Each element has 3 fields.
Field 1 runs from 0 to 2 as a chain.
Field 2 runs from 0 to 3 and stops there.
Field 3 runs from 32 to 33 and wraps round.
Symbols: k is +1 on field 1, -1 on field 2, +1 on field 3; b is +1 on field 2; j is +1 on field 3; t is -1 on field 2; m is +1 on field 1; a is -1 on field 1.

In the rows, 66 stands for zero.

Trace:
Each answer is a row, close to the row of the element it stands for.
new walk
58 57 61 72 44 70 48 32 73 71 97 61 65 68 76 63 3 75 100 80 62 78 56 81 51 76
j
60 55 65 56 74 86 96 78 69 53 80 75 52 43 83 67 2 68 97 90 74 78 77 76 55 75
a
82 49 69 93 86 96 101 71 71 54 78 78 42 61 91 71 37 61 84 109 49 72 93 76 55 74
b
90 79 65 86 97 102 103 94 60 43 59 74 37 51 98 77 62 60 68 79 45 52 82 82 67 60
b
83 91 61 73 92 86 103 110 56 48 36 65 53 69 76 76 86 58 43 67 55 44 73 70 73 56
m
60 88 59 28 81 79 102 116 42 44 56 72 62 51 68 65 35 57 68 63 87 62 47 65 73 70
j
55 92 53 49 28 49 38 62 61 79 65 47 83 81 57 62 36 75 75 36 81 61 15 65 66 55
t
62 77 58 59 36 66 35 41 66 71 86 54 65 65 73 67 21 77 96 54 71 68 21 86 59 65
t
60 56 62 73 36 63 56 35 76 67 104 56 60 67 71 66 5 76 102 85 70 81 52 77 50 72
a
79 45 67 104 44 77 44 21 78 71 91 58 57 82 77 69 44 72 90 87 34 70 75 83 41 65
a
66 35 82 82 55 66 32 10 85 85 98 75 66 48 79 70 71 83 91 73 55 86 77 71 58 76
j
72 31 80 72 95 86 83 62 87 68 87 95 50 27 85 73 61 68 86 92 70 84 109 58 67 84
b
79 57 79 62 106 81 80 83 79 70 70 91 50 7 94 72 98 65 69 70 70 74 89 68 80 81
b
73 69 76 58 106 73 80 93 72 71 55 86 65 25 72 71 119 65 47 58 78 69 83 54 84 70
j
68 65 79 66 56 42 20 40 82 97 63 59 82 62 63 70 119 78 52 35 57 70 51 58 74 63
t
69 55 71 80 57 52 16 22 84 95 85 70 68 48 77 72 105 83 80 43 53 75 57 71 68 67
k
79 46 65 91 87 99 101 71 75 50 75 73 42 53 87 68 37 61 91 101 49 71 103 74 57 71
b
92 73 58 86 96 104 104 99 68 48 55 69 42 50 96 82 58 61 70 76 42 53 78 84 61 65
m
71 86 61 41 80 86 97 99 56 46 67 80 51 39 82 70 12 66 89 77 84 68 51 71 69 74
t
62 56 62 58 75 90 93 83 71 47 91 81 49 47 81 70 6 63 100 93 77 82 76 79 57 82
b
64 84 59 43 84 91 100 99 61 48 69 78 55 40 86 71 19 63 89 75 78 67 51 72 69 69
t
61 60 67 58 76 87 94 76 69 51 87 82 57 51 78 63 7 64 91 93 76 81 79 74 62 80
j
60 56 63 69 37 64 50 29 78 69 98 63 64 68 74 65 5 74 99 80 63 80 52 77 47 76
a
76 50 64 108 43 75 45 22 83 72 88 61 58 83 77 68 44 75 90 84 36 67 72 80 44 67
a
71 35 72 90 55 62 29 20 89 84 100 66 69 55 80 71 72 78 94 73 54 90 79 73 57 82
m
81 50 69 109 44 67 45 20 77 66 89 58 62 83 80 68 44 74 87 82 32 70 75 81 42 62
b
81 77 61 102 32 66 33 29 74 77 75 49 58 89 78 72 67 76 71 54 33 54 49 86 53 48
t
78 49 67 106 44 72 48 18 80 67 91 55 59 84 76 71 46 77 89 85 32 70 76 82 49 61
m
61 57 62 67 33 69 50 31 71 72 98 67 69 69 77 62 7 73 103 83 64 82 54 77 49 77
b
58 84 59 57 32 55 35 39 65 74 87 58 67 72 74 68 19 75 90 53 70 70 18 83 54 62
j
70 80 56 45 79 88 94 102 58 49 68 70 47 41 81 65 12 60 92 76 80 67 52 74 72 75
a
92 79 64 92 94 104 98 89 64 43 51 75 37 52 95 76 62 62 74 82 40 48 79 80 65 62
k
57 56 63 68 43 68 52 34 73 71 96 64 64 68 73 61 12 76 106 82 69 78 51 77 49 73
b
65 82 52 62 26 59 39 44 71 77 84 54 64 73 75 68 15 80 99 49 63 68 20 78 58 63
j
64 84 61 41 79 91 96 100 60 56 71 79 53 40 81 67 12 56 93 74 85 63 58 74 71 72
a
93 79 63 88 91 103 105 94 68 51 55 72 34 49 98 77 61 53 69 79 40 46 80 83 66 55
a
76 60 85 58 107 85 78 82 75 71 73 88 52 13 98 72 99 73 74 68 62 71 86 66 80 76
m
89 73 61 85 95 109 100 88 64 47 59 68 39 56 95 77 62 58 71 84 40 53 85 82 62 62
m
67 84 60 44 80 93 104 101 59 50 69 81 51 36 86 69 10 64 90 72 86 70 48 75 66 75
t
61 55 65 53 76 84 98 78 69 53 86 78 46 40 81 64 4 64 97 98 80 78 74 74 62 80
j
60 56 58 71 37 66 48 39 70 67 96 59 66 67 70 62 9 76 102 79 66 83 48 81 49 75
a
72 48 64 107 46 73 50 19 81 74 92 56 59 83 81 68 43 78 88 85 39 72 73 81 46 65
j
76 48 65 90 87 99 95 68 76 52 77 81 42 52 86 67 31 60 85 109 49 69 94 82 57 77
b
87 85 67 94 100 105 104 88 58 52 60 70 33 51 93 79 56 64 70 76 43 54 84 83 67 65
t
78 53 68 87 82 96 94 72 76 49 79 78 45 54 93 67 40 62 88 106 52 71 100 72 55 81
j
72 51 65 109 47 72 45 20 84 67 94 54 56 89 76 67 44 75 88 87 37 66 75 82 46 65
j
78 52 71 94 84 100 98 65 76 52 80 77 42 55 90 74 34 59 81 105 48 68 95 78 54 71
a
67 41 79 75 95 86 75 62 87 66 87 88 48 28 82 67 64 66 85 93 64 84 101 68 65 90
j
67 42 74 90 55 58 31 18 90 86 102 74 66 48 80 69 67 78 89 70 58 84 78 71 58 74
j
70 36 81 72 93 82 83 60 88 67 89 89 49 22 89 68 67 67 85 91 65 80 105 65 63 87
j
66 39 75 88 63 64 27 14 94 84 104 68 65 51 80 67 71 77 93 74 59 84 77 73 59 79
m
77 51 64 109 50 72 43 23 79 69 91 57 62 81 78 68 43 72 90 83 30 67 74 87 49 67
a
66 35 73 90 57 66 35 13 93 86 103 70 66 51 76 67 71 79 87 75 51 83 82 74 60 75
m
76 45 63 105 45 73 45 21 73 68 91 48 62 84 78 71 45 74 87 79 38 75 74 87 44 63
b
83 81 59 105 40 70 36 25 71 75 74 53 60 89 79 72 73 78 74 57 25 55 44 88 49 49
k
60 59 62 58 74 86 93 75 67 53 86 76 49 45 87 66 5 62 100 92 77 79 74 73 55 79
a
76 50 64 89 89 100 93 67 76 45 77 77 44 56 84 69 37 60 82 104 51 72 100 81 55 68
b
90 82 63 86 95 102 103 95 63 48 56 71 37 48 94 78 61 61 70 84 45 51 84 80 61 61
j
83 77 63 106 41 70 32 24 75 72 75 47 65 92 82 72 71 80 73 60 29 54 46 87 57 49
m
66 83 53 57 31 62 36 39 64 78 88 55 69 69 71 63 19 79 94 48 72 67 22 79 57 64
b
59 92 52 50 28 42 34 60 54 75 66 52 80 82 52 65 39 79 66 37 76 58 13 75 61 61
j
60 90 57 26 82 74 100 115 50 52 52 75 60 48 70 62 28 62 66 63 88 63 48 68 75 66
a
85 87 63 76 98 87 102 114 56 43 33 69 49 66 74 73 88 52 45 69 53 43 78 68 73 54
a
70 64 81 52 107 73 74 93 67 72 51 80 62 24 72 75 116 62 45 55 74 66 86 54 83 71
m
85 89 61 72 91 91 101 112 59 45 33 63 57 69 75 74 83 56 46 66 54 46 72 69 74 52
a
72 67 79 47 105 69 86 94 63 70 58 83 65 31 71 71 119 60 52 52 74 66 82 54 83 73
m
82 86 62 70 93 92 106 109 53 46 31 70 53 69 72 72 88 53 47 65 53 41 76 70 72 54
a
70 66 79 53 109 70 85 96 68 73 50 85 70 25 76 71 119 62 50 57 75 68 83 54 86 76
b
58 57 73 48 94 61 84 93 63 64 46 77 80 61 42 64 115 52 36 64 90 62 88 39 82 70
j
58 59 77 59 56 36 35 51 66 85 55 61 88 86 36 62 121 64 37 46 73 68 73 49 70 61
t
67 69 75 70 54 43 22 41 77 96 70 59 80 62 63 67 118 82 55 34 63 68 52 55 73 61
j
71 66 81 54 107 70 81 97 65 65 52 85 63 26 74 69 121 64 51 56 74 67 80 52 88 74
t
76 58 76 65 108 82 78 81 77 75 73 84 58 9 89 73 95 71 74 65 66 71 81 64 83 74
k
75 56 66 106 43 75 43 20 84 69 85 58 56 88 87 71 43 74 93 87 36 73 73 83 48 60
b
86 78 62 107 38 72 34 25 74 77 67 53 61 89 75 71 66 74 71 57 35 53 49 82 57 51
j
89 83 64 92 97 103 104 91 63 51 54 73 40 55 95 76 60 60 69 76 45 52 77 83 64 63
t
81 53 68 90 84 100 99 69 74 49 76 72 46 58 90 70 38 64 91 102 48 72 101 81 56 75
j
71 51 67 106 44 75 43 18 80 65 92 53 56 82 82 69 48 74 90 84 39 70 76 80 46 63
m
61 56 60 73 36 68 47 32 78 72 97 59 56 70 74 64 3 69 101 84 65 82 54 78 54 76
j
58 60 59 57 78 84 90 78 71 58 85 79 47 47 82 65 9 62 99 92 75 77 77 72 60 80
j
64 60 60 71 43 66 51 36 77 73 97 60 64 73 73 64 7 74 104 79 69 80 54 80 47 74
b
63 81 52 59 29 59 40 39 68 76 83 58 68 72 72 62 22 77 91 56 62 70 22 82 60 67
b
54 92 54 46 31 49 38 57 55 77 65 49 79 84 48 61 39 75 65 35 73 67 12 72 65 57
t
61 81 56 55 33 60 37 42 68 73 87 56 66 73 77 67 19 78 93 57 68 70 20 84 54 55
a
83 80 64 98 40 67 35 27 72 73 68 46 65 95 77 73 71 79 70 64 32 51 45 83 50 49
b
79 84 60 97 40 53 39 48 64 72 52 44 73 111 63 69 93 73 49 42 40 46 43 79 63 39
t
84 76 62 103 37 67 33 28 73 75 75 44 66 89 83 74 70 83 74 56 28 52 46 86 51 50
k
60 58 61 52 77 85 92 74 68 50 84 81 48 48 82 64 7 65 98 91 81 77 70 74 57 80
j
60 53 66 73 37 66 52 35 72 73 95 61 60 75 75 61 2 72 104 88 67 80 50 78 52 68
b
68 83 59 57 33 58 42 40 67 74 81 53 69 71 70 66 16 80 90 54 63 67 17 80 61 61
b
58 92 55 52 29 42 42 56 60 76 65 47 79 86 53 60 38 76 65 41 76 60 14 70 68 59
j
58 90 60 32 78 78 101 118 49 49 47 69 56 50 67 67 29 61 68 67 92 64 53 68 75 69
j
59 95 56 48 29 45 41 58 54 75 65 46 76 84 58 64 42 75 74 39 75 62 15 73 66 60
t
65 83 57 62 30 57 42 42 64 81 91 54 65 68 75 63 18 77 92 53 67 69 20 78 54 64
a
83 74 58 107 38 68 32 30 74 71 68 44 64 90 79 68 73 74 76 53 34 53 45 80 49 51
m
67 83 52 56 32 60 42 43 66 73 85 51 65 67 72 69 13 77 92 51 64 71 20 79 57 64
j
67 81 54 42 83 86 99 102 57 51 70 79 54 35 81 66 12 63 88 75 79 69 47 82 67 69
t
59 54 68 54 72 85 95 78 69 52 82 81 49 46 85 64 6 61 98 94 76 80 75 73 57 77
b
62 81 61 40 76 89 94 95 59 51 71 75 48 42 86 64 14 62 89 76 83 70 55 78 68 74
t
61 60 63 56 74 85 96 72 68 51 88 79 53 49 82 63 7 61 99 95 77 77 78 77 57 79
a
78 49 65 88 80 101 99 71 80 51 76 74 38 54 86 69 40 61 85 104 47 69 100 79 49 74
j
75 50 64 103 45 75 46 25 79 70 90 62 59 84 81 73 44 75 86 82 40 66 74 85 44 61
j
84 51 69 94 82 97 92 70 77 49 77 75 38 56 91 66 31 58 86 99 45 72 95 75 56 71
m
62 57 68 55 75 84 91 79 72 54 84 79 50 46 82 66 1 65 96 94 76 80 73 75 56 82
j
62 56 60 72 43 66 47 32 76 71 100 63 64 72 74 63 8 75 104 82 67 80 50 77 54 74
b
61 81 56 61 34 58 36 39 67 72 87 55 70 66 75 69 18 79 91 48 70 65 25 79 57 66
j
63 81 61 46 83 82 100 100 63 51 71 78 51 35 86 66 14 63 91 71 81 65 52 75 70 74
a
89 82 61 87 92 101 102 90 65 51 56 72 36 51 93 73 59 59 68 80 44 50 84 80 61 62
b
81 95 64 75 92 84 102 112 56 43 33 65 52 71 78 78 85 55 44 69 50 45 73 71 69 51
t
91 77 60 90 97 104 102 89 60 45 59 77 40 50 92 78 59 63 69 83 40 53 80 81 65 62
k
57 56 59 72 39 70 52 37 72 68 100 61 61 71 74 67 9 72 104 81 69 78 53 74 51 73
j
66 54 62 56 73 86 95 73 65 54 84 78 50 51 82 63 8 68 94 96 75 83 76 80 62 80
j
53 56 60 65 39 70 51 32 71 69 97 61 62 68 75 64 6 72 102 79 68 81 51 78 48 75
a
73 52 63 111 42 77 46 17 77 70 93 56 56 81 79 66 46 72 83 86 35 70 71 81 48 66
b
84 77 61 106 39 70 34 30 72 78 72 49 59 90 80 68 68 80 73 60 34 55 47 83 49 49
k
67 58 59 58 74 89 90 79 72 55 89 78 48 41 83 61 3 62 98 99 77 80 74 78 60 80
b
64 78 62 42 82 85 97 94 62 50 65 73 45 38 86 69 14 64 90 77 83 69 50 77 65 73
j
61 81 55 60 34 61 38 42 65 79 88 52 68 72 74 68 18 73 90 53 69 72 24 83 58 68
j
63 85 56 43 80 92 97 103 56 55 72 78 49 41 81 67 13 64 92 75 81 72 53 75 72 72
t
64 59 61 52 77 85 96 75 69 48 88 82 48 46 79 61 6 66 97 101 77 78 72 74 59 80
a
85 51 65 88 86 100 95 74 74 54 75 73 45 53 87 72 34 58 92 98 52 69 97 77 53 70
a
68 36 83 72 98 85 79 61 84 69 89 88 51 24 88 68 65 66 89 90 67 85 102 61 62 83
j
63 39 77 86 60 64 32 17 89 86 103 73 68 52 78 68 68 78 95 77 52 86 80 72 56 81
j
70 35 81 74 95 84 80 60 81 68 91 92 46 20 89 66 59 63 85 95 66 77 100 65 69 81
m
79 48 67 88 85 99 93 65 74 50 77 78 45 60 86 72 36 55 86 103 49 72 96 79 47 69
j
77 50 65 106 45 71 48 23 80 69 90 53 60 84 83 73 43 72 91 85 32 67 75 83 48 66
m
57 60 62 70 37 59 50 38 76 73 104 65 66 67 75 63 1 72 101 81 62 82 50 77 53 74
a
71 51 65 107 42 76 49 21 82 70 92 60 59 86 77 67 46 77 88 87 39 73 78 85 45 64
a
68 35 82 87 57 61 34 16 91 89 96 72 70 51 79 67 68 79 92 71 50 86 77 72 58 76
m
72 47 64 105 46 74 50 22 78 69 97 54 52 82 74 66 39 78 89 84 37 70 74 84 47 71
j
79 53 65 90 82 102 94 66 75 54 77 73 48 58 89 69 39 60 84 106 48 69 99 81 51 72
a
67 34 73 73 95 85 82 61 80 69 88 88 51 25 88 73 68 64 92 95 65 84 102 69 66 90
m
80 51 70 92 82 98 99 66 75 50 80 76 42 53 92 74 35 56 80 104 49 69 97 82 54 81
a
66 35 77 70 93 81 79 64 83 66 91 95 51 24 89 69 63 66 87 101 71 87 100 66 67 85
m
76 50 65 91 85 95 97 65 75 50 70 75 45 54 87 67 36 59 91 101 53 70 97 82 55 75
j
79 47 65 103 43 73 48 18 78 69 89 57 62 86 79 64 45 70 85 82 38 69 72 86 44 69
b
84 77 60 110 36 69 33 32 75 81 71 47 61 84 81 75 73 80 72 54 29 54 48 84 52 51
j
91 81 67 87 92 97 105 92 65 51 53 69 41 48 94 76 60 60 70 83 43 50 78 81 63 55
j
86 78 62 105 44 71 35 28 72 74 74 46 60 90 75 73 74 79 71 57 30 55 48 84 55 50
a
70 62 77 83 55 55 17 22 85 94 88 69 71 43 77 72 101 82 76 50 53 70 57 73 65 68
b
68 65 72 69 58 44 16 38 73 94 69 59 84 59 64 65 119 83 58 33 57 68 52 57 73 59
j
69 66 79 51 109 76 86 96 73 68 52 82 58 24 77 72 114 63 48 56 73 61 85 57 88 67
j
62 67 69 72 55 47 26 46 72 91 68 59 78 57 59 65 121 79 57 37 59 67 50 58 70 60
b
52 56 76 63 54 29 38 49 59 84 52 63 92 87 39 61 116 70 39 48 72 66 70 47 73 68
k
84 85 59 78 93 87 103 111 47 47 33 65 57 69 74 75 86 54 42 66 57 45 77 66 77 50
b
64 74 64 58 84 71 101 101 50 48 33 62 63 94 47 65 89 50 26 75 68 57 92 55 74 57
k
53 97 56 50 31 47 45 58 54 74 67 50 79 87 51 56 42 80 71 38 80 62 16 70 67 54
t
63 81 52 58 33 58 35 47 72 76 87 56 65 70 74 65 18 78 95 49 64 70 15 81 54 61
a
83 75 65 104 42 69 28 24 70 72 71 47 65 87 77 68 72 83 76 57 32 56 44 84 55 49
b
82 88 59 92 38 53 37 49 63 71 57 41 73 100 61 75 91 75 48 45 38 45 44 75 62 42
b
60 71 61 73 44 40 56 63 55 66 46 44 90 121 36 64 99 64 32 57 58 52 67 59 62 53
a
54 51 77 61 56 33 35 52 65 82 58 65 92 83 35 59 116 67 35 47 76 70 71 46 76 58
t
67 68 71 75 56 38 20 42 75 92 71 65 81 63 59 68 123 78 53 35 61 68 53 55 77 60
k
89 83 65 89 98 98 104 90 65 44 58 75 38 55 96 73 59 65 71 81 40 50 79 80 63 58
a
72 57 81 66 106 81 82 79 80 78 67 88 53 11 90 72 99 64 74 70 64 74 89 64 78 77
j
75 62 77 78 63 53 16 23 81 97 85 67 71 50 81 70 100 84 82 48 54 76 57 68 67 63
j
74 56 77 64 107 82 77 80 77 73 74 88 54 10 94 70 97 72 73 70 66 74 83 66 83 79
m
90 81 63 86 100 101 106 91 68 46 57 68 38 51 101 76 62 62 71 79 43 53 73 84 63 64
j
86 75 63 106 38 72 37 28 74 78 69 45 61 96 82 73 74 78 72 54 28 54 45 86 50 50
j
94 72 59 89 95 108 105 90 60 46 49 72 37 50 93 77 62 59 74 75 43 50 80 81 61 62
j
83 76 66 105 37 70 41 29 74 74 72 47 66 87 80 71 71 81 69 51 34 54 46 89 53 49
m
60 82 53 57 33 60 35 43 60 76 87 51 69 69 72 65 15 81 95 55 70 73 23 82 58 62
b
59 95 56 51 31 48 41 54 56 74 65 47 80 83 51 63 41 76 78 38 75 57 17 74 64 56
j
66 92 54 32 75 73 98 113 51 50 53 66 57 51 63 67 34 56 69 61 91 64 46 66 75 70
t
69 76 59 42 78 85 100 91 59 51 75 74 49 40 81 69 10 62 85 76 82 69 49 73 63 71
j
67 84 53 60 32 59 38 46 67 79 85 53 69 75 74 65 20 82 89 46 70 73 23 75 56 65
b
61 88 54 47 30 45 38 54 55 71 65 49 84 85 54 70 41 71 69 38 78 58 15 75 69 52
j
66 91 57 30 77 76 100 119 51 49 52 76 62 52 72 63 33 56 67 66 91 66 47 68 78 69
b
53 77 57 26 74 57 106 112 45 49 41 67 72 77 40 55 50 50 52 67 96 63 67 51 72 69
t
61 94 56 26 78 72 102 113 45 51 51 73 57 56 70 66 33 64 66 65 92 58 47 65 75 68
a
81 91 63 71 93 89 105 112 47 46 35 65 55 70 72 73 83 56 49 65 56 42 76 76 71 56
t
89 79 64 91 93 106 103 95 64 46 57 73 40 50 97 76 63 57 72 83 46 52 81 84 62 61
b
85 88 62 74 92 87 107 109 56 46 37 63 54 68 73 69 86 55 46 68 54 45 74 68 69 57
k
63 86 53 59 32 56 38 44 62 71 90 53 65 74 71 68 19 79 98 55 66 69 22 80 61 64
a
86 77 60 102 41 65 30 26 69 76 74 48 61 91 74 71 64 80 77 50 32 59 45 83 53 53
t
80 50 62 107 42 71 43 23 79 69 91 54 58 84 77 67 45 75 86 88 37 65 73 83 47 61
b
86 76 59 105 36 75 35 28 70 76 72 48 60 84 76 66 73 80 75 55 31 51 44 83 51 53
j
91 76 66 88 96 105 103 98 65 47 51 69 40 52 96 78 56 60 68 82 43 57 75 85 62 61
m
69 82 59 40 88 86 99 96 62 48 67 73 48 33 87 66 11 65 87 77 77 66 54 76 67 71
a
89 80 66 85 96 103 108 94 67 46 54 66 39 55 97 74 57 56 70 84 46 52 79 81 64 62
a
76 54 78 67 106 82 74 81 80 70 70 89 56 11 87 72 101 70 74 65 64 75 86 67 82 80
b
74 66 79 53 112 74 76 97 69 70 51 86 60 29 73 74 117 62 48 55 76 65 82 48 87 67
m
81 87 56 74 93 86 105 112 46 46 32 66 51 67 81 73 87 53 40 63 54 42 74 73 73 53
k
65 83 53 55 33 56 37 42 64 77 85 55 70 65 78 65 15 81 92 53 65 65 23 80 57 62
b
58 93 59 48 29 47 36 57 58 72 65 47 83 87 48 66 43 78 71 43 74 62 15 67 68 60
b
46 74 56 40 33 41 55 69 54 62 50 51 91 106 25 58 57 60 48 55 87 68 45 51 65 64
a
65 69 64 74 46 42 55 58 55 67 46 43 86 116 35 65 100 64 33 55 59 53 64 55 65 50
m
49 74 58 36 38 34 56 75 48 64 48 48 89 107 31 58 57 67 46 51 87 63 43 57 68 60
a
62 73 65 77 41 45 47 59 57 66 43 44 87 119 33 64 97 65 34 52 62 54 66 57 67 50
a
53 59 75 61 54 39 43 52 65 84 57 60 93 86 41 59 119 69 38 46 74 74 75 47 74 65
m
64 70 60 81 43 50 52 57 54 66 47 47 86 119 35 66 97 62 24 52 62 52 62 58 63 49
j
61 73 65 58 83 65 102 105 48 46 33 63 72 87 47 62 91 48 27 71 71 54 86 56 71 64
m
50 75 61 30 74 58 102 110 45 48 39 71 74 78 44 61 45 55 46 60 95 59 70 52 82 65
t
62 95 52 30 84 78 104 115 47 45 48 75 62 54 65 64 33 61 69 67 92 61 47 65 76 68
b
51 74 59 31 78 63 102 115 47 47 38 71 76 78 43 58 57 50 44 65 100 63 66 51 74 69
a
61 72 65 60 83 65 107 107 48 46 30 64 69 94 47 61 85 45 32 71 79 55 86 51 71 59
t
82 88 64 74 95 84 104 110 45 44 34 63 50 68 73 74 88 54 42 68 54 43 72 72 75 59
a
74 66 75 47 103 70 78 96 70 71 52 85 65 26 71 73 121 62 54 53 72 65 81 50 84 74
b
55 58 77 43 92 55 86 95 55 61 43 75 76 63 44 61 116 55 33 65 90 67 94 41 83 68
t
71 65 76 53 107 67 79 92 64 69 50 85 63 28 73 72 117 61 52 55 74 66 79 49 87 72
t
80 57 74 70 113 85 77 83 78 72 73 93 51 7 91 74 96 65 78 68 63 76 89 64 81 78
t
72 31 81 72 97 83 78 59 88 65 86 90 53 23 86 66 61 66 88 87 70 79 102 71 66 87
b
76 60 79 63 110 83 79 79 78 71 75 91 56 7 89 73 97 64 73 69 60 76 89 60 84 76
j
71 54 73 82 57 53 16 17 81 94 89 63 76 51 78 70 100 83 78 41 50 78 58 70 68 70
t
66 39 75 88 57 63 32 11 85 80 102 71 67 54 76 63 66 83 89 77 55 87 82 70 63 79
m
76 52 65 107 41 72 47 20 75 68 94 54 57 85 83 69 41 81 95 84 37 69 75 81 46 58
j
75 53 71 88 85 98 96 65 71 49 79 76 43 58 91 73 35 60 87 101 52 69 95 77 49 73
m
66 56 62 53 80 89 93 81 66 49 83 78 44 49 86 65 3 65 100 91 74 80 70 73 59 79
j
61 52 62 71 40 68 45 32 75 68 100 63 61 73 73 63 5 76 104 75 66 81 58 81 52 69
a
72 53 61 109 41 75 48 21 82 71 93 54 61 78 81 70 41 74 93 84 43 69 76 80 44 64
m
56 56 60 77 37 67 50 33 74 63 99 65 59 70 71 60 9 69 106 82 65 81 52 81 52 75
b
63 81 55 65 30 56 36 42 71 73 82 57 69 71 69 68 18 79 97 49 65 66 19 81 58 63
b
56 88 56 48 30 46 42 59 57 74 70 51 81 87 55 61 37 74 74 39 75 61 15 75 62 60
t
68 76 56 57 31 62 39 45 62 76 83 52 69 71 72 64 25 82 91 49 68 68 15 82 53 64
a
85 76 62 110 40 68 32 27 73 78 71 49 58 92 80 70 69 76 75 55 31 57 46 81 52 53
b
79 89 59 94 36 60 33 42 58 70 51 44 75 103 61 71 92 76 49 49 41 51 45 77 61 46
m
55 90 50 47 24 45 38 62 55 72 66 49 77 90 56 63 35 77 72 41 71 68 12 72 64 53
t
64 85 57 57 29 64 36 42 68 74 87 53 71 71 74 64 17 74 91 52 71 67 21 78 59 65
